Below is a small trained network, with its code and all its weights. Each question gives an input and a target symbol and asks what happens when units are switched off, that is, made to give their printed mean instead of their output.

import numpy as np


def w(rows, s, z=0):
    codes = np.array(rows[::2]) - 128.0
    scale = np.full(codes.shape[1], s)
    scale[-1] = z or s
    return codes * scale


def f(y):
    return y / 2 * (1 + np.tanh(0.7978845608 * (y + 0.044715 * y**3)))


def softmax(a):
    e = np.exp(a - a.max(-1, keepdims=True))
    return e / e.sum(-1, keepdims=True)


def log_softmax(a):
    a = a - a.max(-1, keepdims=True)
    return a - np.log(np.exp(a).sum(-1, keepdims=True))


def net(x, mask):
    ids = ['γδζηθλστψ'.index(c) for c in x.split()]
    T = len(ids)
    res = E[ids] + P[:T]
    r = res
    for j in range(2):
        rows = slice(3 * j, 3 * j + 3)
        q, k, v = (r @ M[0][rows].T for M in (Q, K, V))
        z = softmax(np.where(np.tri(T) > 0, q @ k.T / 3**0.5, -1e9)) @ v
        o = O[0][rows]
        res = res + np.where(mask[j], z, o[:, -1]) @ o[:, :-1]
    y = f(res @ A[0][:, :-1].T + A[0][:, -1])
    res = res + np.where(mask[2:14], y, B[0][:, -1]) @ B[0][:, :-1]
    return log_softmax(res[-1] @ U[:, :-1].T + U[:, -1])


Q, K, V, O, A, B = {}, {}, {}, {}, {}, {}
E = w([
[137,71,144,6],'γ',
[31,130,88,71],'δ',
[130,213,122,229],'ζ',
[36,157,190,161],'η',
[170,40,15,129],'θ',
[94,84,59,176],'λ',
[109,108,43,106],'σ',
[160,7,32,173],'τ',
[205,46,120,13],'ψ',
],0.018)
P = w([
[190,236,2,67],'0',
[126,133,82,138],'1',
[137,133,87,147],'2',
[137,126,90,154],'3',
[134,123,95,154],'4',
[132,122,99,155],'5',
[129,118,102,159],'6',
[122,117,105,157],'7',
[126,106,107,157],'8',
[109,112,111,153],'9',
[114,104,109,151],'10',
[112,103,110,151],'11',
[106,101,112,149],'12',
[109,98,112,150],'13',
],0.012)
Q[0] = w([
[99,171,146,86],'H1',
[105,169,102,171],'H1',
[82,94,4,165],'H1',
[49,105,9,125],'H2',
[108,93,55,81],'H2',
[111,162,48,125],'H2',
],0.011)
K[0] = w([
[89,184,230,43],'H1',
[101,39,72,90],'H1',
[194,224,1,95],'H1',
[154,249,81,61],'H2',
[146,113,104,67],'H2',
[165,194,12,169],'H2',
],0.0093)
V[0] = w([
[128,5,81,136],'H1',
[105,68,139,170],'H1',
[177,98,145,142],'H1',
[59,245,160,82],'H2',
[148,71,114,16],'H2',
[174,214,30,117],'H2',
],0.013)
O[0] = w([
[115,177,94,77,206],'H1',
[109,133,143,80,119],'H1',
[112,157,161,107,110],'H1',
[129,10,196,136,149],'H2',
[204,158,154,85,142],'H2',
[220,94,107,231,252],'H2',
],0.012,0.015)
A[0] = w([
[90,129,97,83,145],'N1',
[94,175,192,227,146],'N2',
[148,178,251,93,67],'N3',
[73,171,17,150,163],'N4',
[177,148,114,148,109],'N5',
[141,95,168,142,254],'N6',
[56,197,100,171,102],'N7',
[91,64,18,189,241],'N8',
[46,111,223,100,33],'N9',
[82,173,172,204,171],'N10',
[73,123,105,85,116],'N11',
[206,91,126,78,52],'N12',
],0.011,0.0057)
B[0] = w([
[154,107,130,221,135],'N1',
[214,137,107,154,163],'N2',
[17,73,190,177,132],'N3',
[105,161,144,40,184],'N4',
[2,118,135,222,180],'N5',
[195,203,120,30,168],'N6',
[174,137,206,148,159],'N7',
[77,81,167,63,254],'N8',
[66,152,220,124,150],'N9',
[223,184,159,128,157],'N10',
[158,89,107,131,137],'N11',
[135,213,224,143,173],'N12',
],0.0085,0.033)
U = w([
[249,146,105,94,207],'γ',
[139,120,193,98,140],'δ',
[148,77,134,118,2],'ζ',
[127,82,115,45,142],'η',
[85,129,114,165,140],'θ',
[77,89,119,133,169],'λ',
[109,98,146,182,55],'σ',
[101,133,100,83,179],'τ',
[150,136,119,167,58],'ψ',
],0.011,0.0061)

Each question gives the input, a string of symbols that net reads in full, and the target symbol t.
The units are the heads (3 rows each of Q, K, V and O) and the neurons (one row each of A and B). Each row of codes is followed by its name. A weight is (code - 128) times the scale printed after its matrix; where a second scale follows, it is the last column's (O, A, B and U).
mask holds one flag per unit, heads first, then neurons. A switched-off unit (its flag False) gives its mean, the last column of its rows in O or B, instead of its output. The means were averaged over made-up inputs and are rounded, as every weight is.
A unit's drop is (log p(t) with every unit on - log p(t) with that unit switched off) / (log p(t) with every unit on - log p(t) with every unit switched off).
The circuit of an input: a set's keep is (log p(t) with only the set's units on - log p(t) with every unit switched off) / (log p(t) with every unit on - log p(t) with every unit switched off). Starting from the 12 units with the biggest drops (on a tie, the unit counted first), units are removed one at a time, each time the one whose removal leaves the highest keep (on an exact tie, the one counted first), for as long as the keep stays at least 0.8.
units of the circuit, in order: the units of the circuit, biggest drop first
most important unit: the unit with the biggest drop
top k neurons: the k neurons with the biggest drops, biggest first
heads that matter: for each layer, one digit per head in row order, 1 if its drop is at least 0.15 and else 0, layers parted by /
drop of u: that unit's drop, to one decimal
input σ ζ η θ λ, target σ: most important unit -> N5
input τ λ ζ η γ λ, target τ: units of the circuit, in order -> N4; H2; H1; N5
input ψ γ τ γ ψ δ ψ τ ζ η τ λ, target ψ: top 2 neurons -> N5; N8
input η γ τ σ σ σ σ τ σ σ ζ η ψ, target γ: heads that matter -> 01
input γ η η η ζ σ, target γ: top 4 neurons -> N8; N6; N9; N3
input ζ τ σ η γ ζ λ δ, target ζ: top 2 neurons -> N8; N6
input τ τ η θ σ η η τ θ, target τ: units of the circuit, in order -> N4; N5; H2; H1
input η θ θ γ, target γ: heads that matter -> 01
input η η ψ τ τ η τ ζ, target γ: top 4 neurons -> N5; N8; N7; N10
input ζ θ σ η η ψ ζ γ, target γ: top 4 neurons -> N8; N5; N9; N4
input γ ζ σ ψ ψ γ ψ λ η τ γ η θ, target γ: top 2 neurons -> N8; N9
input τ η γ η δ δ, target τ: units of the circuit, in order -> N4; H2; N5
input ζ η δ τ γ η γ λ, target ζ: top 3 neurons -> N8; N6; N2
input λ η η η λ, target λ: most important unit -> N8
input λ τ θ λ γ σ γ η γ δ θ, target λ: top 2 neurons -> N5; N8
input ζ η ψ θ σ θ ψ η δ ψ γ σ σ, target ζ: heads that matter -> 11
input θ γ δ ζ η η ψ σ, target θ: heads that matter -> 01
input τ γ η σ η γ θ θ γ τ σ σ ζ, target γ: units of the circuit, in order -> N10; N2
input τ σ τ η, target γ: heads that matter -> 00
input λ τ η ζ η η τ, target λ: most important unit -> N8
input η τ η η η θ θ λ δ, target η: top 3 neurons -> N5; N6; N12
input η ζ λ θ, target η: top 2 neurons -> N5; N8
input σ λ τ η θ γ γ ζ ψ σ δ, target σ: top 2 neurons -> N5; N4
input η ζ τ τ τ σ ζ η η δ, target η: top 2 neurons -> N5; N6
input ψ η τ θ η η η γ γ σ σ η ζ θ, target ψ: top 2 neurons -> N5; N6
input τ ζ θ ψ τ θ θ ζ τ τ σ σ, target τ: drop of N5 -> 0.3
